Here is a tiny trained network, its code and every weight. The questions are about switching its units off for an input and a class, where a switched-off unit gives its printed mean instead of its output.

import numpy as np


def w(rows, s, z=0):
    codes = np.array(rows[::2]) - 128.0
    scale = np.full(codes.shape[1], s)
    scale[-1] = z or s
    return codes * scale


def f(y):
    return y / 2 * (1 + np.tanh(0.7978845608 * (y + 0.044715 * y**3)))


def log_softmax(a):
    a = a - a.max(-1, keepdims=True)
    return a - np.log(np.exp(a).sum(-1, keepdims=True))


def net(x, mask):
    res = np.array(x, float).reshape(1, 8) / 4 @ E
    y = f(res @ A[0][:, :-1].T + A[0][:, -1])
    res = res + np.where(mask, y, B[0][:, -1]) @ B[0][:, :-1]
    return log_softmax(res[-1] @ U[:, :-1].T + U[:, -1])


A, B = {}, {}
E = w([
[190,229,198,190,150,54,126,215],'x0',
[133,129,138,132,124,134,123,116],'x1',
[134,121,118,123,127,120,122,142],'x2',
[125,126,112,129,127,132,117,147],'x3',
[97,130,185,107,8,168,186,196],'x4',
[126,130,124,126,130,119,141,126],'x5',
[156,215,105,5,137,156,89,121],'x6',
[127,125,132,127,129,131,124,130],'x7',
],0.013)
A[0] = w([
[123,120,92,124,153,180,133,136,143],'neuron 1',
[118,113,157,216,127,90,134,143,131],'neuron 2',
[130,132,97,157,247,121,103,92,247],'neuron 3',
[125,60,133,169,126,132,150,110,174],'neuron 4',
[165,246,167,100,157,132,110,155,60],'neuron 5',
[143,126,168,240,143,126,140,148,157],'neuron 6',
[145,110,131,126,211,112,106,101,215],'neuron 7',
[110,115,110,3,118,165,110,72,124],'neuron 8',
[121,136,145,118,47,143,149,156,164],'neuron 9',
[103,109,173,90,114,157,148,127,138],'neuron 10',
[106,136,144,119,84,136,132,149,149],'neuron 11',
[88,1,109,176,118,155,146,88,203],'neuron 12',
],0.019,0.011)
B[0] = w([
[123,119,178,96,175,172,111,90,159],'neuron 1',
[115,115,138,188,153,185,196,186,197],'neuron 2',
[144,125,41,190,213,111,41,101,230],'neuron 3',
[129,152,153,141,103,56,70,137,194],'neuron 4',
[77,159,194,125,101,6,64,80,193],'neuron 5',
[185,102,99,178,174,146,159,215,209],'neuron 6',
[102,112,143,111,237,149,127,61,198],'neuron 7',
[158,97,56,100,133,227,166,119,233],'neuron 8',
[111,127,207,101,75,143,171,168,194],'neuron 9',
[144,135,70,120,44,121,133,128,166],'neuron 10',
[158,127,162,115,79,129,133,150,167],'neuron 11',
[76,186,196,83,107,8,65,62,253],'neuron 12',
],0.02,0.032)
U = w([
[94,176,103,161,193,62,43,101,190],'0',
[107,192,174,109,66,75,111,160,252],'1',
[138,91,23,113,184,197,84,77,116],'2',
[160,109,90,53,65,211,149,139,45],'3',
[171,102,68,254,220,128,111,184,31],'4',
[173,116,160,189,120,152,189,241,88],'5',
],0.0094,0.0037)

Each question gives the input, the list of numbers given to net, and the class t.
The units are the neurons (one row each of A and B). Each row of codes is followed by its name. A weight is (code - 128) times the scale printed after its matrix; where a second scale follows, it is the last column's (A, B and U).
mask holds one flag per neuron, in row order. A switched-off neuron (its flag False) gives its mean, the last column of its row in B, instead of its output. The means were averaged over made-up inputs and are rounded, as every weight is.
A unit's drop is (log p(t) with every unit on - log p(t) with that unit switched off) / (log p(t) with every unit on - log p(t) with every unit switched off).
most important unit: the unit with the biggest drop
k most important neurons: the k neurons with the biggest drops, biggest first
drop when u is switched off: that unit's drop, to one decimal
input [-3,3,0,6,2,-1,7,0], class 3: most important unit => neuron 3
input [0,-5,-8,7,-4,-8,6,6], class 2: 3 most important neurons => neuron 12; neuron 8; neuron 4
input [0,-2,-1,5,2,5,1,-4], class 3: 3 most important neurons => neuron 12; neuron 5; neuron 6
input [7,7,3,-3,-8,3,-1,8], class 4: 2 most important neurons => neuron 12; neuron 6
input [0,-1,4,1,1,5,-3,8], class 1: 3 most important neurons => neuron 3; neuron 8; neuron 7
input [1,-5,-2,-8,-6,7,-6,-1], class 4: 3 most important neurons => neuron 6; neuron 2; neuron 5
input [-8,6,-6,-6,7,8,1,-5], class 3: 3 most important neurons => neuron 8; neuron 5; neuron 10
input [-6,-7,-5,-2,7,7,1,-5], class 3: drop when neuron 5 is switched off => 0.3
input [5,-4,-1,3,1,0,-7,0], class 5: drop when neuron 3 is switched off => 0.5
input [3,7,6,0,7,6,7,8], class 1: drop when neuron 5 is switched off => 0.5
input [2,-1,-5,-5,2,-2,-4,3], class 5: drop when neuron 3 is switched off => 0.2
input [7,-4,4,3,7,4,0,7], class 5: 2 most important neurons => neuron 12; neuron 6
